Below are the code and all the weights of a small trained network. Each question names an input and a class and asks about switching units off, where a switched-off unit gives its printed mean instead of its output.

import numpy as np


def w(rows, s, z=0):
    codes = np.array(rows[::2]) - 128.0
    scale = np.full(codes.shape[1], s)
    scale[-1] = z or s
    return codes * scale


def norm(h):
    return h / np.sqrt((h * h).mean(-1, keepdims=True) + 1e-5)


def f(y):
    return np.maximum(y, 0)


def log_softmax(a):
    a = a - a.max(-1, keepdims=True)
    return a - np.log(np.exp(a).sum(-1, keepdims=True))


def net(x, mask):
    res = np.array(x, float).reshape(1, 5) / 4 @ E
    u = 0
    for l in range(2):
        y = f(norm(res) @ A[l][:, :-1].T + A[l][:, -1])
        res = res + np.where(mask[u : u + 8], y, B[l][:, -1]) @ B[l][:, :-1]
        u += 8
    return log_softmax(norm(res)[-1] @ U[:, :-1].T + U[:, -1])


A, B = {}, {}
E = w([
[101,84,111,108,154,149,88,103,141,152,117],'x0',
[138,150,133,177,59,119,74,194,133,146,192],'x1',
[174,141,100,19,108,102,144,151,149,138,2],'x2',
[132,145,131,141,144,171,207,176,227,128,152],'x3',
[151,155,161,156,188,84,139,106,77,137,120],'x4',
],0.00082)
A[0] = w([
[198,161,152,132,120,43,91,154,89,180,118,134],'0.n1',
[134,167,179,172,129,113,97,89,5,81,150,32],'0.n2',
[123,169,153,140,94,146,180,154,143,73,168,1],'0.n3',
[145,150,108,163,89,129,198,158,156,66,159,35],'0.n4',
[168,189,128,37,113,88,147,156,130,111,28,68],'0.n5',
[122,119,114,108,51,124,131,108,113,59,96,59],'0.n6',
[161,143,104,131,53,85,111,163,110,117,125,168],'0.n7',
[113,81,98,100,198,131,180,79,141,141,94,115],'0.n8',
],0.0018,0.00074)
B[0] = w([
[76,142,152,187,123,147,145,103,117,81,188,210],'0.n1',
[113,61,6,137,119,56,112,148,99,147,107,218],'0.n2',
[145,155,153,129,99,163,74,182,177,156,125,169],'0.n3',
[149,174,168,129,102,156,52,170,184,161,125,179],'0.n4',
[167,39,78,187,169,126,198,120,123,195,103,252],'0.n5',
[150,128,137,107,175,117,101,128,159,186,103,161],'0.n6',
[94,139,153,80,169,162,127,103,154,125,143,203],'0.n7',
[148,207,150,99,158,165,156,151,160,113,108,207],'0.n8',
],0.0021,0.0018)
A[1] = w([
[133,124,138,90,131,83,175,67,69,89,80,173],'1.n1',
[69,158,124,103,156,189,98,107,145,86,152,156],'1.n2',
[113,206,175,154,58,156,120,190,164,124,192,40],'1.n3',
[112,112,115,134,105,98,39,91,6,146,147,210],'1.n4',
[95,56,100,83,152,123,92,80,100,149,79,133],'1.n5',
[107,91,127,190,94,90,107,102,65,108,202,2],'1.n6',
[131,234,249,80,180,145,155,97,150,38,139,32],'1.n7',
[136,112,92,28,129,208,163,123,192,142,69,124],'1.n8',
],0.002,0.00061)
B[1] = w([
[157,124,121,174,155,181,193,204,235,170,145,205],'1.n1',
[145,179,146,116,188,125,201,73,130,136,105,174],'1.n2',
[229,158,232,225,107,130,144,216,197,155,168,226],'1.n3',
[120,201,115,146,211,103,211,130,134,76,69,251],'1.n4',
[144,133,153,111,66,168,130,166,174,140,202,220],'1.n5',
[32,144,54,147,98,27,76,141,42,21,35,218],'1.n6',
[76,156,133,1,75,181,22,71,100,124,144,172],'1.n7',
[101,128,132,155,102,75,55,95,31,122,178,249],'1.n8',
],0.002)
U = w([
[186,101,101,121,191,128,229,124,138,173,68,150],'0',
[179,17,254,103,57,107,137,73,47,5,126,12],'1',
[101,84,151,150,113,140,125,79,104,72,153,67],'2',
[83,177,164,45,160,190,105,42,121,98,155,125],'3',
[139,53,85,67,32,131,58,140,118,176,125,132],'4',
[165,180,223,188,72,158,104,192,190,115,194,136],'5',
[58,163,73,191,140,39,105,141,41,31,108,140],'6',
],0.0081,0.011)

Each question gives the input, the list of numbers given to net, and the class t.
The units are the neurons (one row each of A and B). Each row of codes is followed by its name. A weight is (code - 128) times the scale printed after its matrix; where a second scale follows, it is the last column's (A, B and U).
mask holds one flag per neuron, layer by layer. A switched-off neuron (its flag False) gives its mean, the last column of its row in B, instead of its output. The means were averaged over made-up inputs and are rounded, as every weight is.
A unit's drop is (log p(t) with every unit on - log p(t) with that unit switched off) / (log p(t) with every unit on - log p(t) with every unit switched off).
The circuit of an input: a set's keep is (log p(t) with only the set's units on - log p(t) with every unit switched off) / (log p(t) with every unit on - log p(t) with every unit switched off). Starting from the 12 units with the biggest drops (on a tie, the unit counted first), units are removed one at a time, each time the one whose removal leaves the highest keep (on an exact tie, the one counted first), for as long as the keep stays at least 0.8.
circuit, biggest first: the units of the circuit, biggest drop first
unit that matters most: the unit with the biggest drop
k most important neurons: the k neurons with the biggest drops, biggest first
top k neurons in layer l: the k neurons of layer l with the biggest drops, biggest first
drop when u is switched off: that unit's drop, to one decimal
input [4,-2,3,1,-6], class 4: top neuron in layer 1 => [1.n8]
input [-2,0,-8,3,7], class 6: circuit, biggest first => [1.n6, 0.n2]
input [-1,-5,2,8,0], class 3: 4 most important neurons => [0.n2, 1.n7, 0.n8, 1.n8]
input [6,-6,2,3,-6], class 3: circuit, biggest first => [1.n8, 0.n2]
input [7,6,6,5,-1], class 4: circuit, biggest first => [1.n8, 1.n3, 1.n4]
input [4,0,2,-3,1], class 0: top 3 neurons in layer 1 => [1.n3, 1.n4, 1.n7]
input [5,-4,1,-6,-5], class 3: circuit, biggest first => [0.n2, 1.n4, 1.n5]
input [-7,3,6,1,1], class 0: top 3 neurons in layer 1 => [1.n3, 1.n6, 1.n5]
input [4,-7,-4,-3,-5], class 3: 2 most important neurons => [0.n5, 0.n8]
input [5,-4,4,8,-8], class 4: 3 most important neurons => [1.n4, 1.n8, 0.n1]
input [-6,7,2,-3,2], class 6: 3 most important neurons => [1.n6, 0.n2, 0.n8]
input [8,-4,2,2,-4], class 3: 3 most important neurons => [0.n8, 1.n8, 0.n2]
input [-5,-4,0,-5,-7], class 4: top 2 neurons in layer 1 => [1.n3, 1.n8]
input [-5,-7,-2,8,6], class 3: unit that matters most => 1.n7
input [6,-2,2,-3,-1], class 4: top 2 neurons in layer 0 => [0.n1, 0.n7]
input [7,-8,-8,8,8], class 3: 2 most important neurons => [1.n7, 0.n5]
input [1,7,-7,2,6], class 6: drop when 0.n2 is switched off => 0.3
input [0,-8,-5,3,-6], class 3: drop when 1.n7 is switched off => 0.1
input [4,6,1,-7,-4], class 6: drop when 1.n4 is switched off => 0.3
input [0,3,5,-2,4], class 0: circuit, biggest first => [0.n5]
